Here is a tiny trained network, its code and every weight. The questions are about switching its units off for an input and a class, where a switched-off unit gives its printed mean instead of its output.

import numpy as np


def w(rows, s, z=0):
    codes = np.array(rows[::2]) - 128.0
    scale = np.full(codes.shape[1], s)
    scale[-1] = z or s
    return codes * scale


def norm(h):
    return h / np.sqrt((h * h).mean(-1, keepdims=True) + 1e-5)


def f(y):
    return y / 2 * (1 + np.tanh(0.7978845608 * (y + 0.044715 * y**3)))


def log_softmax(a):
    a = a - a.max(-1, keepdims=True)
    return a - np.log(np.exp(a).sum(-1, keepdims=True))


def net(x, mask):
    res = np.array(x, float).reshape(1, 2) / 4 @ E
    u = 0
    for l in range(2):
        y = f(norm(res) @ A[l][:, :-1].T + A[l][:, -1])
        res = res + np.where(mask[u : u + 10], y, B[l][:, -1]) @ B[l][:, :-1]
        u += 10
    return log_softmax(norm(res)[-1] @ U[:, :-1].T + U[:, -1])


A, B = {}, {}
E = w([
[128,29,3,90,175,245,111],'x0',
[156,63,83,236,130,14,77],'x1',
],0.0049)
A[0] = w([
[58,198,188,34,137,186,234,4],'0.n0',
[110,208,149,235,138,31,140,254],'0.n1',
[134,110,154,166,82,188,109,46],'0.n2',
[188,134,143,248,62,22,41,84],'0.n3',
[144,177,140,73,145,241,131,67],'0.n4',
[154,71,119,65,190,148,119,175],'0.n5',
[151,43,41,157,177,211,99,82],'0.n6',
[143,156,86,181,120,142,193,80],'0.n7',
[128,99,13,255,233,119,81,169],'0.n8',
[29,204,133,48,122,135,188,138],'0.n9',
],0.0067,0.0025)
B[0] = w([
[200,65,110,121,187,79,151,225],'0.n0',
[135,154,84,192,121,214,148,254],'0.n1',
[129,92,82,142,131,108,149,118],'0.n2',
[110,80,213,122,121,205,129,253],'0.n3',
[160,42,194,67,183,128,206,201],'0.n4',
[121,160,172,123,98,74,96,172],'0.n5',
[99,254,105,122,88,115,91,222],'0.n6',
[121,97,96,116,150,125,105,121],'0.n7',
[141,99,104,56,74,75,175,227],'0.n8',
[151,89,163,97,107,178,77,199],'0.n9',
],0.0084,0.0077)
A[1] = w([
[23,228,99,213,99,142,60,178],'1.n0',
[116,121,149,175,254,105,135,164],'1.n1',
[121,76,136,138,79,183,176,146],'1.n2',
[227,164,161,240,181,196,132,131],'1.n3',
[135,91,134,90,191,148,135,232],'1.n4',
[163,119,176,127,217,160,88,119],'1.n5',
[42,78,131,102,88,194,117,40],'1.n6',
[138,255,120,62,162,185,122,50],'1.n7',
[144,214,83,99,195,79,120,5],'1.n8',
[217,112,155,106,59,152,146,94],'1.n9',
],0.0096,0.0019)
B[1] = w([
[82,121,218,99,17,254,157,179],'1.n0',
[65,138,166,164,198,229,165,140],'1.n1',
[193,113,181,156,97,53,155,226],'1.n2',
[75,201,22,46,161,91,82,254],'1.n3',
[79,194,136,149,2,116,157,206],'1.n4',
[138,148,101,137,118,174,79,201],'1.n5',
[101,99,188,193,157,32,143,171],'1.n6',
[99,90,87,221,243,66,144,178],'1.n7',
[221,25,187,107,155,94,151,143],'1.n8',
[135,75,103,199,195,113,61,230],'1.n9',
],0.0076,0.0077)
U = w([
[63,210,177,193,71,227,116,169],'0',
[81,97,123,114,253,34,204,135],'1',
[157,134,107,166,142,109,149,12],'2',
[98,149,79,38,26,50,142,177],'3',
[229,74,222,50,179,212,155,163],'4',
[151,41,192,235,61,36,167,141],'5',
[179,148,108,166,138,113,175,1],'6',
[171,200,54,117,206,152,46,189],'7',
],0.014,0.0063)

Each question gives the input, the list of numbers given to net, and the class t.
The units are the neurons (one row each of A and B). Each row of codes is followed by its name. A weight is (code - 128) times the scale printed after its matrix; where a second scale follows, it is the last column's (A, B and U).
mask holds one flag per neuron, layer by layer. A switched-off neuron (its flag False) gives its mean, the last column of its row in B, instead of its output. The means were averaged over made-up inputs and are rounded, as every weight is.
A unit's drop is (log p(t) with every unit on - log p(t) with that unit switched off) / (log p(t) with every unit on - log p(t) with every unit switched off).
The circuit of an input: a set's keep is (log p(t) with only the set's units on - log p(t) with every unit switched off) / (log p(t) with every unit on - log p(t) with every unit switched off). Starting from the 12 units with the biggest drops (on a tie, the unit counted first), units are removed one at a time, each time the one whose removal leaves the highest keep (on an exact tie, the one counted first), for as long as the keep stays at least 0.8.
units of the circuit, in order: the units of the circuit, biggest drop first
unit that matters most: the unit with the biggest drop
k most important neurons: the k neurons with the biggest drops, biggest first
k most important neurons of layer l: the k neurons of layer l with the biggest drops, biggest first
drop when u is switched off: that unit's drop, to one decimal
input [1,1], class 3: unit that matters most : 0.n8
input [2,-1], class 1: units of the circuit, in order : 0.n6, 1.n7
input [8,-6], class 1: 2 most important neurons of layer 0 : 0.n6, 0.n3
input [5,1], class 3: 2 most important neurons : 0.n8, 0.n1
input [5,-1], class 1: units of the circuit, in order : 1.n7, 0.n6
input [4,0], class 3: 4 most important neurons : 0.n1, 0.n8, 0.n0, 0.n3
input [-6,-7], class 4: 2 most important neurons : 0.n6, 0.n1
input [-8,-8], class 7: 2 most important neurons : 0.n8, 0.n3
input [8,-7], class 1: 4 most important neurons : 1.n7, 0.n6, 0.n3, 1.n0
input [3,0], class 3: 3 most important neurons : 0.n1, 0.n8, 0.n0
input [-4,5], class 0: 3 most important neurons : 0.n1, 0.n4, 0.n0
input [-6,-1], class 0: 3 most important neurons : 0.n4, 0.n8, 0.n1
input [7,-2], class 1: 2 most important neurons : 1.n7, 0.n6
input [-4,4], class 0: units of the circuit, in order : 0.n1
input [-4,-4], class 7: 2 most important neurons of layer 0 : 0.n8, 0.n3
input [-7,-6], class 7: 2 most important neurons of layer 0 : 0.n8, 0.n3
input [8,-1], class 1: 3 most important neurons : 1.n7, 0.n6, 0.n1
input [7,-5], class 1: 3 most important neurons : 1.n7, 0.n6, 0.n3
input [5,-4], class 1: 3 most important neurons of layer 0 : 0.n6, 0.n3, 0.n8
input [-7,7], class 0: most important neuron of layer 1 : 1.n3
input [1,2], class 3: 2 most important neurons of layer 0 : 0.n8, 0.n6
input [4,-2], class 1: drop when 0.n6 is switched off : 0.9
